Below are the code and all the weights of a small trained network. Each question names an input and a class and asks about switching units off, where a switched-off unit gives its printed mean instead of its output.

import numpy as np


def w(rows, s, z=0):
    codes = np.array(rows[::2]) - 128.0
    scale = np.full(codes.shape[1], s)
    scale[-1] = z or s
    return codes * scale


def f(y):
    return y / 2 * (1 + np.tanh(0.7978845608 * (y + 0.044715 * y**3)))


def log_softmax(a):
    a = a - a.max(-1, keepdims=True)
    return a - np.log(np.exp(a).sum(-1, keepdims=True))


def net(x, mask):
    res = np.array(x, float).reshape(1, 7) / 4 @ E
    y = f(res @ A[0][:, :-1].T + A[0][:, -1])
    res = res + np.where(mask, y, B[0][:, -1]) @ B[0][:, :-1]
    return log_softmax(res[-1] @ U[:, :-1].T + U[:, -1])


A, B = {}, {}
E = w([
[117,231,228,83,62,27],'x0',
[74,110,206,32,103,185],'x1',
[37,153,52,31,167,116],'x2',
[102,159,91,254,122,188],'x3',
[142,78,73,94,98,114],'x4',
[116,149,121,180,127,151],'x5',
[116,145,69,187,87,164],'x6',
],0.0071)
A[0] = w([
[44,98,106,70,124,158,31],'N1',
[54,160,82,54,214,137,181],'N2',
[89,53,162,127,116,185,189],'N3',
[117,183,179,143,138,234,203],'N4',
[91,201,86,11,130,53,154],'N5',
[161,174,83,154,110,133,73],'N6',
[112,3,235,203,157,197,207],'N7',
[144,121,96,110,206,147,158],'N8',
[196,185,102,150,69,109,207],'N9',
[180,104,115,115,157,145,70],'N10',
[237,186,147,129,145,102,136],'N11',
[57,89,119,89,198,229,178],'N12',
[194,140,153,180,54,218,251],'N13',
[146,222,196,97,54,122,252],'N14',
[97,18,164,140,25,165,226],'N15',
[64,146,63,97,118,184,166],'N16',
[192,148,78,136,210,191,198],'N17',
[207,75,86,178,255,124,218],'N18',
[186,108,174,203,83,83,254],'N19',
],0.0086,0.0026)
B[0] = w([
[57,110,229,147,125,200,179],'N1',
[82,84,144,206,12,54,227],'N2',
[96,89,110,29,235,108,177],'N3',
[130,94,117,14,49,137,183],'N4',
[64,186,61,184,72,135,255],'N5',
[121,131,115,203,128,104,147],'N6',
[233,85,58,46,116,138,215],'N7',
[65,35,86,167,101,48,167],'N8',
[169,165,234,210,156,99,179],'N9',
[180,73,121,113,183,92,138],'N10',
[192,147,96,204,189,141,170],'N11',
[3,22,243,81,176,139,220],'N12',
[221,118,109,48,206,200,213],'N13',
[190,233,154,128,101,217,241],'N14',
[173,164,146,16,195,184,189],'N15',
[7,149,190,109,125,97,191],'N16',
[115,32,133,150,48,80,194],'N17',
[181,44,13,107,56,12,231],'N18',
[236,187,218,88,172,136,212],'N19',
],0.005,0.0078)
U = w([
[208,72,85,158,146,116,71],'0',
[46,49,114,247,139,66,71],'1',
[142,95,126,33,199,186,137],'2',
[3,58,201,167,247,153,45],'3',
[183,173,184,176,174,120,199],'4',
[90,217,89,166,141,113,253],'5',
[165,210,153,98,149,157,166],'6',
[63,164,182,97,78,167,96],'7',
],0.0069,0.0026)

Each question gives the input, the list of numbers given to net, and the class t.
The units are the neurons (one row each of A and B). Each row of codes is followed by its name. A weight is (code - 128) times the scale printed after its matrix; where a second scale follows, it is the last column's (A, B and U).
mask holds one flag per neuron, in row order. A switched-off neuron (its flag False) gives its mean, the last column of its row in B, instead of its output. The means were averaged over made-up inputs and are rounded, as every weight is.
A unit's drop is (log p(t) with every unit on - log p(t) with that unit switched off) / (log p(t) with every unit on - log p(t) with every unit switched off).
The circuit of an input: a set's keep is (log p(t) with only the set's units on - log p(t) with every unit switched off) / (log p(t) with every unit on - log p(t) with every unit switched off). Starting from the 12 units with the biggest drops (on a tie, the unit counted first), units are removed one at a time, each time the one whose removal leaves the highest keep (on an exact tie, the one counted first), for as long as the keep stays at least 0.8.
units of the circuit, in order: the units of the circuit, biggest drop first
most important unit: the unit with the biggest drop
k most important neurons: the k neurons with the biggest drops, biggest first
drop when u is switched off: that unit's drop, to one decimal
input [-4,1,4,0,-7,8,4], class 3: units of the circuit, in order -> N12
input [8,-4,5,-7,-5,5,-5], class 5: units of the circuit, in order -> N5, N12
input [8,8,-2,-6,4,-8,8], class 6: units of the circuit, in order -> N14, N12
input [-4,-3,-5,1,-5,4,-8], class 0: units of the circuit, in order -> N18, N7
input [8,8,-2,-2,5,-7,-1], class 6: units of the circuit, in order -> N14, N12
input [-8,-6,-1,6,-6,7,-4], class 0: units of the circuit, in order -> N7, N18
input [3,7,-7,-5,-3,-7,-5], class 6: 2 most important neurons -> N14, N12
input [5,2,-2,-4,1,7,6], class 6: 2 most important neurons -> N14, N2
input [-4,-4,-1,7,2,5,0], class 0: 2 most important neurons -> N13, N18
input [8,-1,7,4,-1,-7,-3], class 5: 2 most important neurons -> N5, N12
input [-4,6,6,5,1,1,-2], class 3: drop when N1 is switched off -> 0.0
input [0,7,5,-1,1,-7,-8], class 3: drop when N12 is switched off -> 0.3
input [-8,-2,7,7,0,-7,3], class 1: drop when N18 is switched off -> 0.2
input [7,8,-8,3,-4,5,-3], class 6: drop when N14 is switched off -> 0.2
input [-7,0,2,6,-1,-2,-6], class 1: most important unit -> N18
